Below is a small trained network, with its code and all its weights. Each question gives an input and a class and asks what happens when units are switched off, that is, made to give their printed mean instead of their output.

import numpy as np


def w(rows, s, z=0):
    codes = np.array(rows[::2]) - 128.0
    scale = np.full(codes.shape[1], s)
    scale[-1] = z or s
    return codes * scale


def norm(h):
    return h / np.sqrt((h * h).mean(-1, keepdims=True) + 1e-5)


def f(y):
    return np.maximum(y, 0)


def log_softmax(a):
    a = a - a.max(-1, keepdims=True)
    return a - np.log(np.exp(a).sum(-1, keepdims=True))


def net(x, mask):
    res = np.array(x, float).reshape(1, 8) / 4 @ E
    u = 0
    for l in range(4):
        y = f(norm(res) @ A[l][:, :-1].T + A[l][:, -1])
        res = res + np.where(mask[u : u + 4], y, B[l][:, -1]) @ B[l][:, :-1]
        u += 4
    return log_softmax(norm(res)[-1] @ U[:, :-1].T + U[:, -1])


A, B = {}, {}
E = w([
[141,122,125,130,131,123,129,124],'x0',
[129,129,127,129,128,129,129,126],'x1',
[105,13,184,112,193,153,180,173],'x2',
[110,86,69,121,85,85,172,106],'x3',
[141,132,244,159,64,83,147,79],'x4',
[109,129,131,128,133,124,119,132],'x5',
[104,79,112,255,105,226,81,66],'x6',
[123,128,130,128,132,125,125,127],'x7',
],0.008)
A[0] = w([
[121,7,176,91,188,156,198,167,43],'0.n0',
[146,126,255,196,67,50,201,135,3],'0.n1',
[30,68,54,57,67,92,210,19,50],'0.n2',
[158,211,220,132,212,202,81,173,98],'0.n3',
],0.0069,0.0061)
B[0] = w([
[101,87,219,74,114,160,71,156,253],'0.n0',
[74,159,137,155,114,55,147,19,195],'0.n1',
[229,155,197,225,170,117,125,248,189],'0.n2',
[208,119,136,184,137,98,157,145,233],'0.n3',
],0.013,0.0046)
A[1] = w([
[120,183,76,70,67,93,40,94,1],'1.n0',
[186,127,53,46,208,255,158,220,168],'1.n1',
[78,100,19,109,187,149,48,205,48],'1.n2',
[160,134,151,53,114,46,181,163,27],'1.n3',
],0.0079,0.0038)
B[1] = w([
[144,115,213,113,92,143,63,128,151],'1.n0',
[66,143,159,176,100,11,112,53,254],'1.n1',
[135,133,119,161,99,85,165,58,195],'1.n2',
[105,187,23,118,223,202,116,99,176],'1.n3',
],0.011,0.0078)
A[2] = w([
[80,34,81,254,65,237,126,114,1],'2.n0',
[149,53,116,130,109,160,70,91,181],'2.n1',
[160,130,21,128,126,161,115,131,79],'2.n2',
[228,214,148,131,70,75,84,157,84],'2.n3',
],0.0085,0.0025)
B[2] = w([
[171,153,42,93,176,174,193,133,253],'2.n0',
[133,135,97,71,86,234,148,168,196],'2.n1',
[128,144,236,106,122,71,36,140,145],'2.n2',
[37,1,69,144,133,120,126,203,251],'2.n3',
],0.0097,0.0058)
A[3] = w([
[241,117,128,198,175,80,112,182,4],'3.n0',
[95,254,91,9,179,94,113,145,8],'3.n1',
[158,147,119,33,180,93,57,94,60],'3.n2',
[129,130,51,127,18,105,22,190,144],'3.n3',
],0.0096,0.0024)
B[3] = w([
[162,209,165,172,192,96,244,189,219],'3.n0',
[203,128,70,227,76,240,98,112,218],'3.n1',
[155,114,65,91,67,200,153,138,186],'3.n2',
[88,54,241,3,178,96,145,165,255],'3.n3',
],0.011,0.0047)
U = w([
[43,49,234,21,135,173,49,228,170],'0',
[206,196,152,228,191,51,188,246,62],'1',
[200,219,24,149,85,227,116,95,166],'2',
[34,215,155,172,58,7,99,14,4],'3',
],0.013,0.0017)

Each question gives the input, the list of numbers given to net, and the class t.
The units are the neurons (one row each of A and B). Each row of codes is followed by its name. A weight is (code - 128) times the scale printed after its matrix; where a second scale follows, it is the last column's (A, B and U).
mask holds one flag per neuron, layer by layer. A switched-off neuron (its flag False) gives its mean, the last column of its row in B, instead of its output. The means were averaged over made-up inputs and are rounded, as every weight is.
A unit's drop is (log p(t) with every unit on - log p(t) with that unit switched off) / (log p(t) with every unit on - log p(t) with every unit switched off).
The circuit of an input: a set's keep is (log p(t) with only the set's units on - log p(t) with every unit switched off) / (log p(t) with every unit on - log p(t) with every unit switched off). Starting from the 12 units with the biggest drops (on a tie, the unit counted first), units are removed one at a time, each time the one whose removal leaves the highest keep (on an exact tie, the one counted first), for as long as the keep stays at least 0.8.
units of the circuit, in order: the units of the circuit, biggest drop first
most important unit: the unit with the biggest drop
k most important neurons: the k neurons with the biggest drops, biggest first
k most important neurons of layer l: the k neurons of layer l with the biggest drops, biggest first
drop when u is switched off: that unit's drop, to one decimal
input [-3,-7,-1,6,-7,2,-2,1], class 3: most important unit : 1.n1
input [2,-5,4,-5,8,4,-8,-4], class 2: units of the circuit, in order : [1.n3, 3.n1, 0.n2]
input [2,0,6,2,3,-4,8,3], class 2: 3 most important neurons : [2.n0, 3.n3, 2.n3]
input [0,7,-2,8,6,6,6,-7], class 1: 2 most important neurons : [0.n2, 1.n1]
input [-8,-4,-5,4,5,7,1,3], class 0: units of the circuit, in order : [1.n1, 3.n3]
input [5,-7,0,5,-3,2,5,2], class 1: 2 most important neurons : [0.n2, 3.n0]
input [-3,-2,4,1,2,-2,6,-2], class 2: units of the circuit, in order : [2.n0, 3.n3]
input [-2,4,-3,4,-3,7,0,3], class 1: 3 most important neurons : [0.n2, 3.n0, 0.n0]
input [2,-8,-5,7,0,5,1,7], class 1: 2 most important neurons : [0.n2, 3.n0]
input [-4,-2,-4,1,-5,0,2,-4], class 3: 2 most important neurons : [0.n1, 1.n2]
input [8,-1,4,3,-7,0,6,-1], class 3: units of the circuit, in order : [1.n1, 1.n2]
input [8,-2,4,0,4,7,5,-7], class 2: 4 most important neurons : [1.n1, 3.n3, 2.n0, 2.n3]
input [-2,5,-6,-7,-5,-4,5,1], class 1: 2 most important neurons : [0.n3, 0.n0]
input [8,-7,5,8,-7,5,6,4], class 1: units of the circuit, in order : [0.n2]
input [7,3,-6,5,6,4,4,4], class 0: units of the circuit, in order : [1.n1, 3.n3]
input [-2,5,-5,2,-1,-8,-8,-6], class 2: 2 most important neurons : [1.n3, 3.n1]
input [-7,4,-6,6,7,5,7,0], class 2: 3 most important neurons of layer 1 : [1.n1, 1.n2, 1.n0]
input [6,2,4,-6,-3,-2,0,-2], class 1: 2 most important neurons : [0.n3, 3.n0]
input [-6,-2,-1,-4,-6,1,1,-8], class 3: 2 most important neurons : [1.n1, 0.n2]
input [-7,2,-5,1,-4,-2,4,-3], class 0: most important unit : 3.n3
input [3,4,-4,5,2,8,-3,-7], class 1: 3 most important neurons : [0.n2, 3.n0, 0.n0]
input [8,6,-3,-1,-4,1,-3,0], class 3: 2 most important neurons : [1.n1, 0.n1]
input [5,4,-4,-4,-4,2,2,4], class 0: 2 most important neurons : [3.n3, 2.n3]
input [-3,-7,4,-7,8,-4,0,0], class 3: 3 most important neurons : [0.n1, 0.n2, 2.n0]
input [1,4,-4,2,-5,4,-6,-8], class 2: 2 most important neurons of layer 3 : [3.n1, 3.n2]
input [-8,1,-7,-4,7,7,0,0], class 0: 2 most important neurons of layer 1 : [1.n1, 1.n2]
input [-2,-4,3,-4,-5,2,-6,-8], class 2: units of the circuit, in order : [3.n1]
input [0,-6,-6,3,-7,-4,-1,-7], class 3: 2 most important neurons of layer 0 : [0.n1, 0.n3]
input [-5,-3,4,2,-7,-3,-8,3], class 2: 2 most important neurons of layer 3 : [3.n1, 3.n2]
input [-6,-6,-2,0,5,-6,-7,-7], class 2: drop when 1.n3 is switched off : 0.9
